Each row of numbers belongs to one of the things below and depends on some of the facts about them. Some rows are named. Which thing is each other row?

Facts:
Z931 {ψ=c}
Z290 {α=Z63, ψ=e}
Z363 {α=Z446, Z230, ψ=b}
Z978 {α=Z489, ψ=c}
Z216 {ψ=e}
Z446 {ψ=a}
Z532 {ψ=b}
Z925 {α=Z792, Z595, ψ=c}
Z927 {α=Z888, ψ=a}
Z764 {α=Z937, ψ=d}
Z280 {α=Z230, Z243, ψ=d}
Z503 {α=Z199, Z968, ψ=d}
Z514 {ψ=e}
Z787 {α=Z145, Z607, ψ=b}
Z270 {α=Z354, ψ=a}
Z245 {α=Z343, ψ=a}
Z82 {α=Z336, ψ=b}
Z523 {α=Z437, ψ=a}
Z606 {ψ=a}
Z675 {α=Z569, Z140, ψ=d}
Z610 {α=Z977, ψ=c}
Z880 {α=Z216, Z423, ψ=a}
Z734 {α=Z354, ψ=c}
Z595 {α=Z631, ψ=a}
Z419 {α=Z266, Z63, ψ=a}
Z980 {α=Z247, ψ=e}
Z906 {α=Z847, ψ=e}
Z144 {α=Z270, ψ=b}
Z703 {α=Z446, ψ=e}
Z452 {α=Z350, ψ=d}
Z673 {α=Z787, Z619, ψ=c}
Z893 {ψ=c}
Z488 {α=Z880, Z617, ψ=a}
Z698 {α=Z122, ψ=e}
Z859 {α=Z63, ψ=c}
Z961 {α=Z550, Z10, ψ=d}
Z937 {α=Z346, ψ=d}
Z852 {ψ=d}
Z888 {α=Z290, ψ=b}
Z742 {ψ=c}
Z8 {ψ=e}
Z260 {α=Z657, Z169, ψ=d}
Z300 {α=Z301, Z444, Z641, ψ=c}
Z804 {α=Z82, ψ=c}
Z489 {α=Z514, Z975, Z893, ψ=d}
Z619 {ψ=d}
Z921 {α=Z996, ψ=d}
Z657 {α=Z863, Z509, Z103, ψ=b}
Z437 {α=Z350, Z419, ψ=d}
Z443 {ψ=b}
Z476 {α=Z452, Z914, ψ=a}
Z405 {α=Z169, ψ=e}
Z611 {α=Z83, Z592, ψ=a}
Z709 {α=Z144, ψ=d}
Z970 {α=Z631, ψ=d}
Z401 {α=Z55, ψ=d}
Z493 {α=Z346, ψ=b}
Z901 {α=Z457, ψ=b}
Z346 {α=Z419, Z63, ψ=c}
Z368 {α=Z673, ψ=e}
Z393 {α=Z488, ψ=d}
Z968 {α=Z443, ψ=e}
Z10 {ψ=c}
Z354 {α=Z266, ψ=c}
Z799 {ψ=b}
Z876 {ψ=e}
Z581 {α=Z306, ψ=d}
Z301 {ψ=d}
Z918 {α=Z8, Z538, ψ=c}
Z625 {α=Z290, ψ=a}
Z68 {α=Z748, Z446, Z452, Z346, Z852, ψ=d}
Z83 {α=Z70, ψ=a}
Z538 {α=Z799, Z577, Z10, ψ=b}
Z324 {α=Z401, ψ=d}
Z369 {α=Z437, ψ=b}
Z592 {α=Z970, ψ=a}
Z203 {α=Z977, ψ=e}
Z765 {α=Z968, ψ=b}
Z735 {α=Z703, Z631, Z606, ψ=c}
Z56 {ψ=d}
Z516 {ψ=a}
Z977 {α=Z595, ψ=e}
Z552 {α=Z243, ψ=a}
Z789 {α=Z657, Z631, Z978, ψ=c}
Z617 {ψ=c}
Z631 {α=Z270, ψ=b}
Z740 {α=Z951, ψ=e}
Z188 {ψ=b}
Z55 {ψ=d}
Z748 {α=Z350, Z937, ψ=c}
Z444 {α=Z216, ψ=d}
Z292 {α=Z145, ψ=e}
Z975 {α=Z446, Z859, ψ=d}
Z548 {α=Z301, Z31, Z452, ψ=b}
Z376 {ψ=c}
Z299 {ψ=a}
Z469 {α=Z184, ψ=c}
Z70 {α=Z376, Z572, ψ=d}
Z634 {α=Z503, ψ=c}
Z306 {α=Z625, ψ=b}
Z712 {α=Z444, ψ=e}
Z62 {α=Z238, ψ=a}
Z184 {α=Z625, Z577, Z937, Z975, ψ=e}
Z951 {ψ=a}
Z350 {ψ=b}
Z84 {α=Z539, ψ=c}
Z887 {α=Z217, Z254, Z740, ψ=a}
Z230 {ψ=d}
Z254 {ψ=d}
Z659 {α=Z550, ψ=e}
Z550 {α=Z376, ψ=b}
Z996 {α=Z893, ψ=c}
Z527 {α=Z493, ψ=a}
Z456 {α=Z299, ψ=d}
Z31 {ψ=a}
Z648 {α=Z717, Z595, ψ=b}
Z465 {α=Z734, Z10, Z292, ψ=c}
Z259 {α=Z290, Z695, ψ=b}
Z717 {α=Z270, Z931, ψ=d}
Z569 {ψ=d}
Z713 {α=Z966, ψ=c}
Z960 {ψ=a}
Z199 {α=Z625, ψ=d}
Z15 {α=Z581, ψ=b}
Z954 {α=Z713, Z456, Z791, Z631, Z259, ψ=a}
Z136 {α=Z443, ψ=b}
Z103 {ψ=a}
Z266 {α=Z299, ψ=a}
Z251 {α=Z199, Z62, Z931, ψ=a}
Z256 {α=Z255, ψ=c}
Z725 {α=Z918, ψ=d}
Z145 {α=Z514, Z83, ψ=e}
Z138 {α=Z712, ψ=c}
Z238 {ψ=a}
Z457 {ψ=c}
Z247 {ψ=a}
Z641 {α=Z516, ψ=e}
Z432 {α=Z968, Z55, Z852, ψ=e}
Z255 {α=Z456, ψ=d}
Z169 {α=Z122, ψ=a}
Z665 {α=Z188, Z144, ψ=e}
Z22 {α=Z625, Z290, Z354, ψ=b}
Z695 {α=Z625, Z354, ψ=d}
Z63 {α=Z299, ψ=b}
Z729 {α=Z56, Z122, ψ=a}
Z122 {α=Z975, Z523, ψ=d}
Z594 {α=Z931, ψ=e}
Z423 {ψ=e}
Z674 {α=Z503, Z457, ψ=c}
Z944 {α=Z648, ψ=a}
Z792 {ψ=a}
Z218 {α=Z625, Z247, ψ=c}
Z847 {α=Z625, ψ=a}
Z572 {α=Z876, ψ=c}
Z343 {α=Z606, ψ=e}
Z509 {α=Z140, ψ=b}
Z577 {α=Z742, ψ=d}
Z863 {α=Z188, ψ=c}
Z966 {α=Z346, Z22, ψ=d}
Z243 {α=Z951, Z354, ψ=e}
Z217 {α=Z301, Z405, ψ=e}
Z539 {α=Z169, ψ=a}
Z658 {α=Z456, Z914, ψ=a}
Z140 {ψ=d}
Z903 {α=Z369, ψ=a}
Z336 {α=Z893, ψ=e}
Z206 {α=Z569, Z216, Z8, ψ=b}
Z914 {ψ=b}
Z455 {ψ=c}
Z791 {ψ=e}
Z607 {ψ=b}

Some rows with their names:
Z539: [ -9  18   0  -7  12   4  -6  -1  -5   9   9  -6 -13 -17  10   7   3   5
  -5  -2   3  19  -7   0   3   2 -21 -17  -6  -8  -8  -4  -4   8  -2  13
  12  14]
Z259: [ -9  20  -6   1   9   2 -12   6  -2  18   7  -5 -22  -7  11   6 -14   2
  -5  -3  -5  13 -11 -11   8   0 -17  -9  -7  -3  -6  -1  -7 -10  -5  13
   8   4]
Z290: [ -7  22 -11   1  14   7  -4   5   6   6  12 -12 -16 -10   7  -3  -5  15
   0  -2  -2  -2  -9   1   8  -7 -20 -12  -6  -3   2  -2  -5   0   7  11
   0   9]
Z961: [ -6  29  -1  -5   9  -3  -5   6   5  13   5 -10 -10  -7   2  13  -1  10
  -2   8  -6   2  -5  -1   1   4 -12 -19  -9  -5   9  -4 -16  -1 -15  23
   9   6]
Z10: [ -4  21  -1 -11  12   1   3  -3  -2  11  11 -12 -12 -16  18   9  -6  16
   1   1   3  14 -12  -1   4  -5 -28 -12 -17   3  -4  -9  -8  -2   0  15
  12   9]
Z260: [-10  21  -6  -1  11   1 -11   4   4  11   5  -5 -12  -8   2   4  -1   4
  -8   1  -8   8  -5  -1   1   5 -10 -20  -2 -10   2   1  -8   7  -8  16
   8   8]
Z280: [-11  22  -5  -1   9   0 -13   4   4  12   5  -7 -13  -9   1   4   0   3
  -7   0  -8   6  -4  -1   2   2 -10 -19  -3 -10   2   0  -8   4  -7  16
   8   8]
Z82: [  4  17 -15  -4  10  -5   8   1  -5  11  13   0 -32   1  18  12 -12 -12
   3  -2  -8  28   8  -9  10  13 -15   4   4   8  13   8  11  13  -8  18
   0  -2]
Z740: [ -8  18 -12   0  18   9  -5   4   6   6  12 -11 -16 -10  10  -5  -6  16
  -2  -1  -2   1 -11   2   6  -5 -22 -12  -5  -2   0  -1  -4   4   8  10
   0   9]
Z876: [  0  26  -6 -11  15   0  10   3   8  12  11 -18 -12 -12  15   4  -9  25
   5  14   4  -4 -13   0   5  -6 -28  -7 -17   8   9 -10 -17  -7   4  16
   4   0]
Z717: [-10  18  -4  -3   8  -2  -9   1   4  14   3  -9 -10 -12   4   1  -3   4
  -7   1  -7   6  -7  -1   1  -1 -11 -16  -5  -9  -2  -5 -12  -1  -3  13
   9   5]
Z880: [-14  12   7  -5  20   7  -5   2  -2   4  11  -9  -8  -9  21   9  -6  20
   2  -5  -6  27 -13  -4  -5   7 -26 -27 -13  -8  -4  -2 -14  16 -12  27
   6  25]
Z847: [ -8  21   2  -7   6   1  -6   0  -4   8   8 -10 -12 -19   8   7   3   5
  -3  -4   2  16  -6   0   5  -1 -19 -16  -8 -10  -6  -7  -6   1  -3  14
  11  15]
Z577: [ -8  18  -3  -5  10  -3  -6   0   5  14   4  -9 -10 -10   9   4  -5   7
  -5   4  -8   9  -7  -2   0   1 -13 -16  -7  -7   1  -5 -13   2  -6  16
   8   5]
Z516: [-11   6   4  -9  18   3  -3  -4  -3   9   8  -9  -8 -15  22   2  -6  14
  -2  -3  -1  28 -12  -3  -4   1 -27 -19 -11  -6 -11  -6 -12  12  -1  16
   9  16]
Z70: [ -3  26   0 -11   9  -7   1   2   5  17   3 -13  -9 -10   8  10  -4  12
  -1  13  -4   4  -6  -3   0   2 -15 -15 -12  -1   8  -8 -18  -4 -11  20
  10   0]
Z83: [ -2  27   4 -14   7  -1   4   0  -4  12   8 -11 -12 -18  10  15   2  11
   0   8   6  14  -6  -1   4   2 -23 -14 -14  -2   1  -9 -12  -1  -9  20
  13  11]
Z703: [ -7  22 -12   0  15   7  -4   5   6   7  13 -11 -16 -10   8  -3  -4  14
  -2  -1   0  -1 -10   1   8  -6 -21 -11  -5  -2   1  -2  -4   2   8  10
   0   9]
Z921: [  2  21 -12  -5   9  -6   4   1   1   7   9  -2 -19  -2   7  10   2  -8
   0   2  -9  17  11   1   3  12  -7  -9   5  -2  17   7   5  20 -10  20
   0   3]

Name these rows:
No name comes twice in this set of rows, the named rows included.
[ -8  14  -8  -3  13   2  -9   1  -2  20   6  -4 -21  -8  17   2 -18   3
  -7   1  -4  17 -12 -11   6   0 -20  -7  -7   1 -10  -3  -8  -8   0  11
  10   0] -> Z188
[ -8  24 -14   0  16   9  -6   6   6   8  12 -11 -17 -11   5  -3  -3  15
  -4   2   1  -3 -11   3   8  -5 -21 -11  -5  -2  -1  -2  -3   1   8   8
   3   8] -> Z343
[  2  16  -9 -12  11  -3  12  -6  -5   6  14  -5 -20 -12  20   8  -3   2
   3  -2   2  24   1   1   6   1 -24  -2  -6   5   4  -1   7  14   4  13
   5   5] -> Z893
[ -1  33   0 -13   9   1   6   2  -2  12  11 -13 -13 -15  12  17  -2  18
   3   7   6   7 -11  -1   5  -3 -26 -12 -20   3   4 -10 -10  -7  -7  20
  13   9] -> Z572
[-11  15  -8   3  26  12  -5   7   7   3  15 -13 -13  -2  17  -1 -12  25
   3  -3  -8   6 -14  -2   0   1 -25 -20  -8  -2   3   2 -10  12  -1  21
  -4  17] -> Z712
[ -9  17   0 -11  10   2  -6  -4  -4  13   5  -8 -11 -23  10   3   2   7
  -8   3   7  16 -11   0   5  -3 -24 -14  -9  -7 -13 -10  -9  -1   3   8
  16  10] -> Z792
[ -5  18  -3   5   5   0   0   7   8  -1  12 -19 -14 -13  12  -3  -8  13
   7 -15  -9  -1  -5  -3  10 -13 -18 -10  -8  -7   7  -5  -7  -7   7  14
 -10  14] -> Z968
[ -7  16 -12  -2  16   5  -1   1   7   9  11 -13 -15 -13  13  -7  -8  16
  -2   1   1   1 -11   1   6  -9 -23  -9  -7   0  -2  -5  -6   0  12   7
   1   4] -> Z791
[ -6  10   4   2  -2  -8  -3   4   0  12   6 -14 -18 -11  22   3 -22   1
   4 -18 -13  17  -6 -16   9 -10 -17  -5 -11  -6  -2  -8 -11 -18  -1  15
  -2   5] -> Z443
[-10  32 -13   4  15  13 -13  12   6   7  13 -10 -18  -9  -4   3   1  15
  -5   2   1  -9 -12   4   9  -3 -18 -17  -4  -6   2   0  -3   0   2  12
   5  13] -> Z203
[ -9  25   4  -3   2   2  -8   4  -4   5   8  -9 -13 -19   3   9   6   4
  -2  -9   0  13  -5  -1   7  -2 -16 -19  -7 -13  -3  -7  -6  -2  -6  16
   8  19] -> Z251
[ -9  16   0  -1   4  -6  -6   2   5  11   3 -12  -9 -13   7   1  -5   3
  -4  -5 -10   7  -4  -3   3  -4 -11 -16  -6 -11   1  -5 -12  -3  -3  14
   4   7] -> Z199

The same things again, as new rows of numbers:
Named rows:
Z787: [ 15  -1 -10  31   5   3   0 -11 -16  11 -11 -18  29  -7]
Z217: [ 11  -6   1  25   2  -7 -13  -6  -5  27 -25 -16  -6  -2]
Z82: [ 16   2  -5  26   3   4  -5  -3 -14  15 -17 -16  23  -9]
Z245: [  5  -9  -7  27   7   6   0  -3 -11  11 -26 -17   4 -13]
Z452: [ 17  12   7  22  -2 -11  -5   1   5  26 -24 -13   3  -1]
Z748: [ 21  16  -6  32   3  -8  -3  -8  -3  22 -29 -14 -12  -4]
Z270: [  5   3   0   5  15  12  16   7  -1  16 -18  -8  -5 -18]
Z675: [  4 -15  -6  46  -3   3  -5   0 -17  29 -12 -16  -7  -9]
Z206: [  6 -20  -6  43   0  12 -20   5 -25  15 -17  -7  -3  -9]
Z218: [ 12  10 -21  19   0   7   2  -8 -18   4 -16  -9 -15  -2]
Z847: [  7  20 -21  28  10  -2  11   1  -9  18 -12  -1  -6  -8]
Z970: [  8  -3   3  20   7  12  19   2  -7  23 -11 -24   3 -18]
Z996: [ 21  -1   2  27  -2   3   6 -13  -9  11 -24 -18  19  -7]
Z8: [  9  -8   4  25  -2  -1  -4   1 -11  35  -8  12  10  -5]
Z446: [ 13  18   7  17  13  -7   4  -3  16  27 -23  -3  14   0]
Z516: [  5  -5   1  28   6   3  -3   2   3  25 -20   5   4  -2]
Z792: [  4  -2   0  18  16   6  13  -3  -2  30 -10  -8   3 -12]
Z55: [16 11 -1 22 -2 -3  4  2 -3 24 -7  5  8  1]
Z350: [ 22  21  10  21   5  -6 -10  10   3  29 -26  -4   7  -4]

Name these rows:
No name comes twice in this set of rows, the named rows included.
[ 12   3  -3  15   8  -6   0  -7  -3  24 -25 -20   4  -7] -> Z703
[ 12  -8   3  25   0 -11 -10   0 -10  24 -35 -16   6  -8] -> Z405
[  0  -6 -15  34  11   3  12 -15 -12  15 -15 -24  11 -11] -> Z611
[ 17  -6   7  30   1   7  -2  -3  -9  27 -15  10   0  -6] -> Z617
[ 11   8 -12  33   6   2  -8  -1 -14  18 -23 -28   2  -7] -> Z363
[ 12  12  -3  18   7   2   7   4  -3  14 -13  10   6  -5] -> Z247
[  7 -19   9  26  -9   5 -13   8  -2  21 -12   4   1  -1] -> Z444
[  0   3 -23  31  18   5  13  -6 -15  20 -22 -34 -20 -17] -> Z954
[  3  -2   4  17  21  15  21  -1  -3  27 -14 -14   2 -22] -> Z595
[ 13   2  15  35  -5  -2  -2   6  -2  41 -19   2   6  -6] -> Z301
[  7  15 -20  37   1  -2  10  -3 -18  29   2   1  -4  -6] -> Z503
[ 15  -2  -7  30   9   4   3 -15  -6  28 -10 -10  -2  -2] -> Z455

